Here is a tiny trained network, its code and every weight. The questions are about switching its units off for an input and a target symbol, where a switched-off unit gives its printed mean instead of its output.

import numpy as np


def w(rows, s, z=0):
    codes = np.array(rows[::2]) - 128.0
    scale = np.full(codes.shape[1], s)
    scale[-1] = z or s
    return codes * scale


def softmax(a):
    e = np.exp(a - a.max(-1, keepdims=True))
    return e / e.sum(-1, keepdims=True)


def log_softmax(a):
    a = a - a.max(-1, keepdims=True)
    return a - np.log(np.exp(a).sum(-1, keepdims=True))


def net(x, mask):
    ids = ['ΔΨαβεζηλξτ'.index(c) for c in x.split()]
    T = len(ids)
    res = E[ids] + P[:T]
    u = 0
    for l in range(3):
        r = res
        for j in range(2):
            rows = slice(2 * j, 2 * j + 2)
            q, k, v = (r @ M[l][rows].T for M in (Q, K, V))
            z = softmax(np.where(np.tri(T) > 0, q @ k.T / 2**0.5, -1e9)) @ v
            o = O[l][rows]
            res = res + np.where(mask[u + j], z, o[:, -1]) @ o[:, :-1]
        u += 2
    return log_softmax(res[-1] @ U[:, :-1].T + U[:, -1])


Q, K, V, O = {}, {}, {}, {}
E = w([
[79,134,33,80,134,114,177,75,190],'Δ',
[9,93,137,179,163,85,74,155,124],'Ψ',
[11,125,73,126,157,118,133,97,133],'α',
[198,53,86,86,177,190,54,179,149],'β',
[33,74,115,168,152,202,185,81,69],'ε',
[71,163,188,210,114,97,81,234,92],'ζ',
[50,97,152,202,138,151,142,151,54],'η',
[109,184,94,142,113,25,105,202,185],'λ',
[117,203,190,119,112,211,145,87,229],'ξ',
[207,62,158,187,116,43,178,117,186],'τ',
],0.012)
P = w([
[92,70,34,203,3,171,21,63,160],'0',
[85,48,56,162,13,167,39,77,196],'1',
[96,79,77,146,30,169,87,130,189],'2',
[112,99,103,156,65,165,115,160,184],'3',
[118,113,114,160,100,167,138,172,185],'4',
[111,121,131,149,129,153,156,183,187],'5',
[111,126,145,139,155,147,171,187,195],'6',
[120,136,163,127,179,139,176,192,200],'7',
[125,133,176,117,205,132,182,192,201],'8',
[131,148,188,102,231,130,182,193,202],'9',
[136,158,210,73,249,108,172,210,207],'10',
[132,212,201,59,253,102,185,219,232],'11',
],0.0052)
Q[0] = w([
[155,106,194,227,154,78,188,255,189],'0.h1',
[43,188,158,169,74,56,224,69,121],'0.h1',
[171,82,72,91,171,127,102,188,84],'0.h2',
[134,116,109,118,182,152,108,185,164],'0.h2',
],0.006)
K[0] = w([
[143,100,116,8,255,217,40,148,109],'0.h1',
[13,211,182,124,135,166,118,121,135],'0.h1',
[150,118,113,132,85,167,56,117,139],'0.h2',
[178,99,96,111,133,152,73,148,108],'0.h2',
],0.0073)
V[0] = w([
[160,122,126,108,156,92,150,140,82],'0.h1',
[65,155,117,123,153,140,136,125,130],'0.h1',
[164,120,145,74,248,167,131,182,147],'0.h2',
[94,177,153,123,115,117,146,90,97],'0.h2',
],0.013)
O[0] = w([
[204,133,119,98,157,159,95,106,71,2],'0.h1',
[175,141,150,179,154,122,150,149,182,129],'0.h1',
[92,101,135,87,254,119,146,215,123,100],'0.h2',
[202,125,101,136,116,96,105,86,87,67],'0.h2',
],0.0085,0.008)
Q[1] = w([
[93,204,167,116,135,171,184,133,161],'1.h1',
[2,116,139,159,155,121,225,226,211],'1.h1',
[164,127,242,124,131,131,148,104,221],'1.h2',
[187,155,48,84,107,88,43,124,95],'1.h2',
],0.0087)
K[1] = w([
[120,123,131,134,220,80,153,144,118],'1.h1',
[133,161,185,112,183,107,168,118,120],'1.h1',
[123,100,86,77,255,151,113,205,74],'1.h2',
[110,107,121,153,86,142,65,83,109],'1.h2',
],0.0099)
V[1] = w([
[46,230,143,149,148,203,60,174,107],'1.h1',
[191,192,159,130,44,255,126,90,156],'1.h1',
[150,164,253,179,104,102,131,180,169],'1.h2',
[101,85,212,194,155,193,187,107,71],'1.h2',
],0.008)
O[1] = w([
[226,89,110,125,155,70,152,85,155,236],'1.h1',
[68,142,65,138,168,77,133,118,63,254],'1.h1',
[87,65,132,59,110,75,143,103,133,239],'1.h2',
[164,162,1,90,61,120,139,206,198,111],'1.h2',
],0.011,0.0049)
Q[2] = w([
[165,254,124,187,159,166,82,154,80],'2.h1',
[99,106,125,209,188,39,121,207,139],'2.h1',
[170,102,164,128,152,109,215,184,160],'2.h2',
[176,154,120,125,169,200,81,168,144],'2.h2',
],0.0078)
K[2] = w([
[102,155,106,204,1,142,192,12,134],'2.h1',
[112,157,95,15,201,234,154,90,157],'2.h1',
[91,75,118,66,179,152,172,158,185],'2.h2',
[110,68,107,174,126,137,64,130,121],'2.h2',
],0.0063)
V[2] = w([
[147,104,158,167,85,66,111,213,110],'2.h1',
[117,56,85,130,167,125,2,159,104],'2.h1',
[105,190,187,146,79,152,185,109,211],'2.h2',
[152,100,133,50,175,176,52,175,121],'2.h2',
],0.0066)
O[2] = w([
[146,159,136,2,68,129,115,77,51,105],'2.h1',
[163,89,132,128,86,161,93,99,196,185],'2.h1',
[147,93,122,140,142,111,45,117,170,162],'2.h2',
[68,94,110,136,118,98,184,117,114,2],'2.h2',
],0.011,0.0055)
U = w([
[159,174,58,135,100,143,120,214,144,59],'Δ',
[175,166,75,97,90,130,136,149,127,157],'Ψ',
[63,85,53,155,168,34,171,115,107,81],'α',
[134,145,177,185,206,167,117,189,119,245],'β',
[186,122,105,66,95,105,157,54,98,167],'ε',
[208,154,165,171,125,151,99,145,155,107],'ζ',
[1,161,164,83,65,182,111,198,111,127],'η',
[244,104,130,115,105,180,78,87,173,152],'λ',
[124,98,223,105,161,135,123,39,75,134],'ξ',
[103,108,133,127,94,150,174,108,124,4],'τ',
],0.0085,0.0026)

Each question gives the input, a string of symbols that net reads in full, and the target symbol t.
The units are the heads (2 rows each of Q, K, V and O). Each row of codes is followed by its name. A weight is (code - 128) times the scale printed after its matrix; where a second scale follows, it is the last column's (O and U).
mask holds one flag per head, layer by layer. A switched-off head (its flag False) gives its mean, the last column of its rows in O, instead of its output. The means were averaged over made-up inputs and are rounded, as every weight is.
A unit's drop is (log p(t) with every unit on - log p(t) with that unit switched off) / (log p(t) with every unit on - log p(t) with every unit switched off).
The circuit of an input: a set's keep is (log p(t) with only the set's units on - log p(t) with every unit switched off) / (log p(t) with every unit on - log p(t) with every unit switched off). Starting from all 6 units, units are removed one at a time, each time the one whose removal leaves the highest keep (on an exact tie, the one counted first), for as long as the keep stays at least 0.8.
units of the circuit, in order: the units of the circuit, biggest drop first
unit that matters most: the unit with the biggest drop
heads that matter: for each layer, one digit per head in row order, 1 if its drop is at least 0.15 and else 0, layers parted by /
input ξ ξ ξ ξ β ξ ξ ξ ε, target λ: unit that matters most	2.h1
input α β ξ, target ζ: heads that matter	11 / 01 / 10
input ξ ξ τ β ξ τ, target ζ: units of the circuit, in order	1.h2; 0.h1; 2.h2
input λ ε ξ β ζ ζ Δ, target λ: units of the circuit, in order	2.h1; 1.h1
input ε ξ τ β Ψ ξ ξ ζ Ψ λ η, target λ: heads that matter	00 / 10 / 10
input ζ ξ τ ζ ξ Δ Ψ Ψ λ, target λ: heads that matter	00 / 10 / 01
input ξ ξ λ ξ ξ λ ξ Ψ τ λ, target η: heads that matter	00 / 11 / 10
input ξ ξ ξ ζ, target α: heads that matter	01 / 11 / 10
input ε ζ ξ β ξ ξ, target β: heads that matter	10 / 01 / 10
input ξ ξ β τ β, target η: heads that matter	11 / 10 / 01
input τ ξ ξ ξ ξ λ ξ ξ ξ τ τ ζ, target η: units of the circuit, in order	1.h2; 1.h1
input η ξ τ τ α, target η: heads that matter	00 / 10 / 00
input η Ψ ε ξ α Ψ Ψ Ψ, target λ: heads that matter	00 / 00 / 01
input ε α Ψ ξ β τ τ β ξ, target τ: unit that matters most	2.h2
input ξ ξ τ ξ ζ ξ τ τ λ τ, target ξ: units of the circuit, in order	1.h2; 2.h1
input ξ β η ξ η ξ Ψ α, target λ: heads that matter	00 / 00 / 10
input ξ λ ε ξ, target Δ: units of the circuit, in order	1.h2; 0.h1
input λ ζ ξ ζ τ, target ε: heads that matter	01 / 01 / 11
input ξ β τ β, target η: heads that matter	11 / 00 / 01
input β ξ λ τ, target λ: units of the circuit, in order	2.h1
input ξ λ ξ τ ξ τ Δ λ τ β ξ ζ, target λ: units of the circuit, in order	2.h1; 1.h1; 0.h2
input ξ ξ ξ Ψ ξ ε ζ ζ, target ε: units of the circuit, in order	1.h2; 2.h1; 1.h1
input Δ ξ α Ψ ξ τ ζ λ ξ ζ, target α: units of the circuit, in order	1.h2; 2.h1
input τ ξ τ τ β Δ λ, target λ: units of the circuit, in order	2.h1; 0.h2; 1.h1
